Below are the code and all the weights of a small trained network. Each question names an input and a target symbol and asks about switching units off, where a switched-off unit gives its printed mean instead of its output.

import numpy as np


def w(rows, s, z=0):
    codes = np.array(rows[::2]) - 128.0
    scale = np.full(codes.shape[1], s)
    scale[-1] = z or s
    return codes * scale


def f(y):
    return y / 2 * (1 + np.tanh(0.7978845608 * (y + 0.044715 * y**3)))


def softmax(a):
    e = np.exp(a - a.max(-1, keepdims=True))
    return e / e.sum(-1, keepdims=True)


def log_softmax(a):
    a = a - a.max(-1, keepdims=True)
    return a - np.log(np.exp(a).sum(-1, keepdims=True))


def net(x, mask):
    ids = ['αγδεζξσφω'.index(c) for c in x.split()]
    T = len(ids)
    res = E[ids] + P[:T]
    r = res
    for j in range(3):
        rows = slice(3 * j, 3 * j + 3)
        q, k, v = (r @ M[0][rows].T for M in (Q, K, V))
        z = softmax(np.where(np.tri(T) > 0, q @ k.T / 3**0.5, -1e9)) @ v
        o = O[0][rows]
        res = res + np.where(mask[j], z, o[:, -1]) @ o[:, :-1]
    y = f(res @ A[0][:, :-1].T + A[0][:, -1])
    res = res + np.where(mask[3:7], y, B[0][:, -1]) @ B[0][:, :-1]
    return log_softmax(res[-1] @ U[:, :-1].T + U[:, -1])


Q, K, V, O, A, B = {}, {}, {}, {}, {}, {}
E = w([
[206,141,104,159,147,114],'α',
[134,70,181,129,118,63],'γ',
[139,148,140,62,97,212],'δ',
[194,79,148,82,38,102],'ε',
[44,111,149,74,126,166],'ζ',
[81,133,65,223,166,111],'ξ',
[124,122,65,103,124,71],'σ',
[89,128,208,141,108,204],'φ',
[148,182,153,94,255,132],'ω',
],0.015)
P = w([
[165,2,90,130,188,228],'0',
[141,90,127,123,170,134],'1',
[137,117,137,118,141,119],'2',
[132,138,150,120,125,106],'3',
[128,151,157,120,114,87],'4',
[121,171,167,117,111,78],'5',
[121,178,153,121,98,71],'6',
],0.0099)
Q[0] = w([
[94,81,116,127,42,179],'head 1',
[178,70,70,196,106,40],'head 1',
[59,155,129,167,173,148],'head 1',
[235,145,187,58,176,97],'head 2',
[104,197,108,164,136,153],'head 2',
[126,106,113,196,161,84],'head 2',
[89,86,192,80,80,209],'head 3',
[45,113,161,72,98,252],'head 3',
[176,104,145,126,96,95],'head 3',
],0.012)
K[0] = w([
[139,87,71,176,64,160],'head 1',
[70,198,165,133,43,75],'head 1',
[207,111,124,101,130,106],'head 1',
[97,141,252,13,100,119],'head 2',
[180,146,108,135,124,132],'head 2',
[175,76,136,134,166,67],'head 2',
[145,54,134,107,138,211],'head 3',
[164,47,97,101,167,197],'head 3',
[103,137,190,122,92,127],'head 3',
],0.013)
V[0] = w([
[178,194,232,135,97,92],'head 1',
[97,73,141,244,146,96],'head 1',
[211,81,54,123,72,187],'head 1',
[154,56,138,142,77,32],'head 2',
[196,143,152,149,141,170],'head 2',
[171,187,199,130,66,114],'head 2',
[242,108,140,138,56,125],'head 3',
[166,202,165,254,217,218],'head 3',
[176,230,53,133,133,77],'head 3',
],0.009)
O[0] = w([
[104,102,127,117,202,201,3],'head 1',
[105,171,117,254,180,53,130],'head 1',
[80,150,81,66,104,93,218],'head 1',
[177,82,52,96,105,152,81],'head 2',
[86,144,92,128,148,123,180],'head 2',
[59,76,111,121,131,106,29],'head 2',
[132,195,118,49,179,159,180],'head 3',
[98,138,109,179,81,234,240],'head 3',
[157,186,91,115,44,108,72],'head 3',
],0.011,0.0037)
A[0] = w([
[75,71,81,123,6,98,244],'neuron 1',
[244,96,181,64,137,122,2],'neuron 2',
[70,2,230,48,37,136,172],'neuron 3',
[201,205,53,216,83,152,139],'neuron 4',
],0.0063,0.0035)
B[0] = w([
[115,105,133,173,64,80,186],'neuron 1',
[111,176,145,189,32,255,171],'neuron 2',
[234,65,73,122,131,169,220],'neuron 3',
[134,168,25,131,203,135,254],'neuron 4',
],0.0083,0.0073)
U = w([
[29,184,153,85,58,155,166],'α',
[146,205,87,63,213,119,140],'γ',
[80,117,108,214,102,96,152],'δ',
[129,67,75,61,90,170,43],'ε',
[190,133,164,184,11,186,1],'ζ',
[163,151,153,107,89,1,133],'ξ',
[67,135,164,131,219,78,142],'σ',
[195,17,135,155,190,88,250],'φ',
[93,126,171,159,198,243,118],'ω',
],0.0081,0.0024)

Each question gives the input, a string of symbols that net reads in full, and the target symbol t.
The units are the heads (3 rows each of Q, K, V and O) and the neurons (one row each of A and B). Each row of codes is followed by its name. A weight is (code - 128) times the scale printed after its matrix; where a second scale follows, it is the last column's (O, A, B and U).
mask holds one flag per unit, heads first, then neurons. A switched-off unit (its flag False) gives its mean, the last column of its rows in O or B, instead of its output. The means were averaged over made-up inputs and are rounded, as every weight is.
A unit's drop is (log p(t) with every unit on - log p(t) with that unit switched off) / (log p(t) with every unit on - log p(t) with every unit switched off).
The circuit of an input: a set's keep is (log p(t) with only the set's units on - log p(t) with every unit switched off) / (log p(t) with every unit on - log p(t) with every unit switched off). Starting from all 7 units, units are removed one at a time, each time the one whose removal leaves the highest keep (on an exact tie, the one counted first), for as long as the keep stays at least 0.8.
circuit, biggest first: the units of the circuit, biggest drop first
heads that matter: for each layer, one digit per head in row order, 1 if its drop is at least 0.15 and else 0, layers parted by /
input ζ α δ α ε ε α, target ε: circuit, biggest first -> head 2
input ω α ζ α α γ, target φ: circuit, biggest first -> head 1; head 2
input ω ε ε ζ ζ, target ζ: circuit, biggest first -> head 3; neuron 3; head 1
input ζ δ α φ, target φ: circuit, biggest first -> head 3; neuron 3
input ω ζ α δ, target ζ: circuit, biggest first -> head 3; head 1
input ξ γ φ α φ, target δ: circuit, biggest first -> head 1; head 3
input ξ α ζ, target δ: circuit, biggest first -> head 1; head 3
input ζ ζ α ω ε, target ζ: circuit, biggest first -> neuron 2; head 1; head 2
input γ ω ζ ξ ε φ, target σ: heads that matter -> 101
input ξ α ξ α, target δ: heads that matter -> 111
input α ζ δ, target α: circuit, biggest first -> head 1; head 3; neuron 3
input δ ω α ζ α δ, target ε: circuit, biggest first -> head 1; neuron 3
input ζ α ζ ζ δ, target φ: heads that matter -> 001
input ω γ ζ, target ζ: circuit, biggest first -> head 3; head 1; neuron 3
input φ α ε ξ ε φ, target ω: heads that matter -> 001
input α φ ζ, target α: heads that matter -> 101
input γ α ζ φ α ξ α, target δ: heads that matter -> 011
input φ ε δ, target ω: heads that matter -> 001
input σ α α ω ζ ζ, target ξ: heads that matter -> 101
input σ γ ζ ω ω φ, target ξ: heads that matter -> 101
input γ ζ α α ω φ α, target ω: heads that matter -> 100
